Each row is followed by roughly how far along a hidden order it lies, from 0 to 30. A new part has a new order.
(in the rows, 128 means zero)
[117 132 134 139 135 112 157 129 136 142 146 137 156 132 122 131 107 142
 125 130 123 119 124 133 136 133 115 156 128 128 190 136] : 14
[ 93 133 255 153 113 125 119  96 116 139 127 110 124 138 154 132 131 148
 136 122 131  99 130 118 108  72  90 132 128 125 123 133] : 2
[107 134 160 133 128 131 126 129 128 129 131 129 121 128 123 132  97 127
  98 124 128 124 121 129 120  92 128 128 127 131 103 119] : 8
[117 123  96 131 131 115 157  94 132 138 155 132 170 132 118 126 122 125
 120 136 121 126 124 132 142 151 117 147 128 133 201 145] : 19
[117 120 128 133 128 119 138  97 126 131 135 126 150 131 133 127 134 128
 131 130 126 125 126 128 133 127 114 141 129 129 171 138] : 14
[ 96 112 132 124 122 119 140  54 113 140 141 117 176 130 123 130 134 132
 103 137 126 117 124 141 153 141 135 115 130 142 166 131] : 14
[ 96 113 168 147 129 109 152  69 127 135 168 124 168 140 129 122 128 131
 185 129 122 109 123 125 133 128 109 159 127 127 255 153] : 18
[126 116 144 129 113 112 126 116 131 128 133 125 143 129 138 117 152 135
 143 123 126 138 138 111 140 145 100 152 129 126 213 168] : 14
[110 110 137 117 119 124 132  57 103 130 125 106 137 128 142 129 166 133
 137 137 130 118 136 139 137 139 136  99 130 127 133 124] : 6
[120 124 142 131 119 120 132 128 137 134 119 123 145 129 133 122 159 142
 114 127 128 124 133 125 134 131 105 139 130 131 141 138] : 10
[117 107 104 108 105 126 101  93 110 121 103 108 132 122 132 118 174 117
 102 128 134 151 141 121 125 144 123  99 130 137  91 125] : 6
[140 132 167 137 119 131 104 164 135 121 125 128  93 130 144 123 132 130
 161 120 130 131 133 109 119  96 108 145 128 120 155 144] : 6
[123 130 164 149 131 117 139 113 133 132 158 135 129 136 133 131 108 135
 162 121 125 114 123 115 124 101 102 162 126 119 192 145] : 12
[129 122 116 135 135 127 147  77 122 127 149 125 124 134 132 132 120 122
 171 134 126 118 124 134 130 131 137 131 127 120 166 133] : 10
[108 115  88 122 137 121 163  59 117 140 151 130 173 129 110 129 123 120
  99 146 124 124 116 157 143 158 147 120 128 143 174 128] : 19
[118 102  69 119 120 102 139  91 140 126 158 140 191 126  94 105 129 106
  95 138 121 152 124 116 148 195 102 157 128 154 255 160] : 30
[ 93 117 161 130 128 128 155  66 108 123 128 109 149 131 144 135 152 136
 116 136 129 104 125 145 131 114 133 106 130 130 112 119] : 5
[111 140 154 149 147 126 157  84 130 140 172 134 155 138 114 138  83 129
 142 129 121 105 111 138 122 102 128 146 126 129 179 129] : 15
[ 96 115 185 116 111 123 127  84  97 138  94  94 140 131 163 132 181 149
 124 128 134 111 141 137 132 130 119  98 132 125 111 128] : 0
[114 119  80 114 137 133 157  72 108 142 137 118 169 128 122 134 141 126
  95 148 128 122 121 159 148 161 161  99 130 140 134 113] : 12
[117 127 165 141 122 123 128 102 119 131 140 118 124 135 152 132 132 136
 165 123 129 112 131 125 120 102 117 132 128 119 145 126] : 5
[129 131 139 135 126 123 122 132 139 126 137 134 130 129 124 121 118 124
 129 126 126 132 124 119 124 118 116 147 127 129 160 146] : 13
[138 103  50 115 127 103 127 101 142 115 149 135 162 125 102 103 145 105
 131 136 122 160 131 116 152 189 113 159 128 138 251 165] : 28
[ 97 110 125 108 113 119 104  74 114 130 118 113 180 124 111 118 145 112
  60 140 128 140 131 134 138 160 132  98 130 151 114 129] : 17
[127 125  95  95 131 130 148 116 112 137 108 114 124 127 150 134 161 144
 135 134 133 115 133 149 134 155 151 105 130 122  58 120] : 1
[ 95 137 233 161 120 121 134 137 127 144 123 116 143 137 156 132 162 162
 126 117 130 101 136 125 124  85  87 145 130 125 129 139] : 2
[112 104 123 123 118 107 131  51 116 128 173 124 183 129 106 114 138 113
 120 136 120 138 125 127 137 159 119 135 128 143 232 146] : 23

New part:
[195 125 113 124 119 112 126 102 108 117 126 143 162 123 148 116 130 134
 141 114 134 117 121 129 168 120 131 116 102 175 100  54  92 103 120 123
 123 104 147 143 117 121  92 125  95 113 138 131 147 147 136 158 145 145
 116 139 160] : 10
[151 128 107 107 164 119  99 121 140 124  97 117  69 146 151 137 139 154
 131 140 125 140 143 166 137  79 153 127 114 103 121  85 125  96  87 118
 134 159 116 139 164  99 120 129 123   1 127 166  92 145 127 162 113 101
 152 115 162] : 4
[128 131 114 108 160 112 123 145 141 109 103 116  96 133 151 161 139 155
 117 134 118 125 143 143 147  97 137 123 106 140 116  74 114  89  71 110
 136 135 129 132 159 109 114 115 120  45 126 152 127 153 130 167 114 110
 143 125 177] : 16
[127 115 131  96 152 155 115 157  89 101 128 111 122 137 164 142 141 174
 145 132 117 138 147 118 140 115  89 129  89  80 102 116 155  95  86 176
 127 157 132 138 135  83 128 128 116   5 142 180 123 135 123 175 115  99
 105  81 175] : 0
[120 131 103  98 152 135 100 138 138 118 104 109 110 105 162 126 140 191
 126 137 115 131 158 125 118  71 170 127 101 126 119  62 133 110  79 117
 135 158 136 123 133 110 107 119 108  22 114 137 116 164 134 166 119 113
 126 100 185] : 15
[222 118 137  81 127 126 154 126 128 139 106 108  91 141 112 113 115 122
 136 118 143 106 125 117 121 112 102 140 122  90 111 137 149  86 128 135
 134 168  91 132 162 108  92 123 136   7 136 177 120 114 123 158 112 114
 128 113 110] : 2
[191 128 120 121 144 100 151  98 107 132 113 128 128 123 122 117 135 157
 156 128 142 115 115 164 179 107  85 132 122 134 106 105 116  99 101 138
 137  99 125 155 126  96  96 135 114  11 157 165 118 130 133 152 130 116
 126 146 115] : 5
[177 124 116 105 141 136  88 135 132 138 127 125  83 147 128 117 130 134
 157 136 134 109 114 142 141 109 179 122  72 143 125  65 127 111 131  76
 125 116 108 125 153 107 114 116 133   1 134 159 104 141 134 152 155  91
 139 139 166] : 9
[179 114 138  80 154 168  92 157  89 119 145 112 106 154 135 113 138 151
 171 135 128 117 138 122 103 105 138 121  51  96 111 107 168 110 141 136
 121 155 110 130 150  80 120 121 128   3 151 190 110 127 125 163 146  71
 122  96 175] : 3
[207 127 109 125 153 125  90 104 112 114 127 127 121 122 136 111 141 163
 145 125 124 139 119 171 149  98 135 117  96 133 105  75 128 109 111 173
 134 122 153 152 124 104 109 133 106  20 146 151 108 147 132 172 139 134
 132 120 174] : 7
[212 120 131  70 130 140 119 127 134 117 134 105 154 138 135 104 118 149
 117 122 124 109 169  86 117 129 158 120 103 120 120  96 111 118 147 167
 143 177 142 113 130 109  90 103 114 131 130 127 157 131 127 163 121 156
 154  82 162] : 23
[183 121 138  73 150 127 153 143 140 128 113  98 121 144 124 127 123 149
 127 132 131 112 160 102 128  95 120 128 124 110 123 125 137  98 118 149
 146 163 121 120 146  96  95 105 133  86 129 157 145 122 126 170 111 121
 157  97 137] : 24
[191 121 121 105 145 140  94  81 135 114 127 124 165 145 165 112 132 170
 146 138 122 132 155 161 135  79 147 122  67 115 115  57 122 112 103 177
 140 141 163 133 125  82 125 114 102  19 136 141 138 147 136 157 137 126
 168  87 154] : 30
[149 118 109 102 128 151  83 113 153 117 134 107 139 119 154 116 121 166
 115 133 112 150 188 119 107  89 155 125 117 102 124 113 124 118 107 187
 143 160 170 116 121 118 133 110 108 106 124 117 137 146 131 148 118 139
 142  79 166] : 3
[201 128 145 107 115 108 159 103 138 118 119 132 159 150 133 127 123 119
 118 116 132  90 125 124 151 132 161 125  99 167 116  61  74  98 119 108
 134 113 111 126 144 114  84 113 116  56 134 135 168 137 132 130 132 136
 160 125 132] : 21
[178 127 110 108 138 132 111 136 106 135 145 129 129 129 112  97 128 146
 166 132 139 102  91 119 160 116 152 119  76 166 120  80 130 123 154  91
 125 113 132 130 117 105  94 118 120 102 152 141 125 135 135 143 163 116
 130 145 164] : 11
[175 121 143 113 118 163 120 105 103 100 130 128 182 122 175 117 140 157
 138 116 111 127 128 145 115 128 149 131  59 106  98  41 124  98  83 159
 123 101 115 138 128 101 107 137  87   1 132 155 147 158 130 165 122  93
 117  76 133] : 7
[204 114 178  92 121 142 168 133 132 123 133 113 156 165 122 136 116 105
 122 120 131  90 182  97 105 126 119 132  94 114 123 129 117  98 136 143
 139 144 107 115 160  99 109 106 146  90 129 156 175 112 124 141 114 113
 159 100 105] : 7
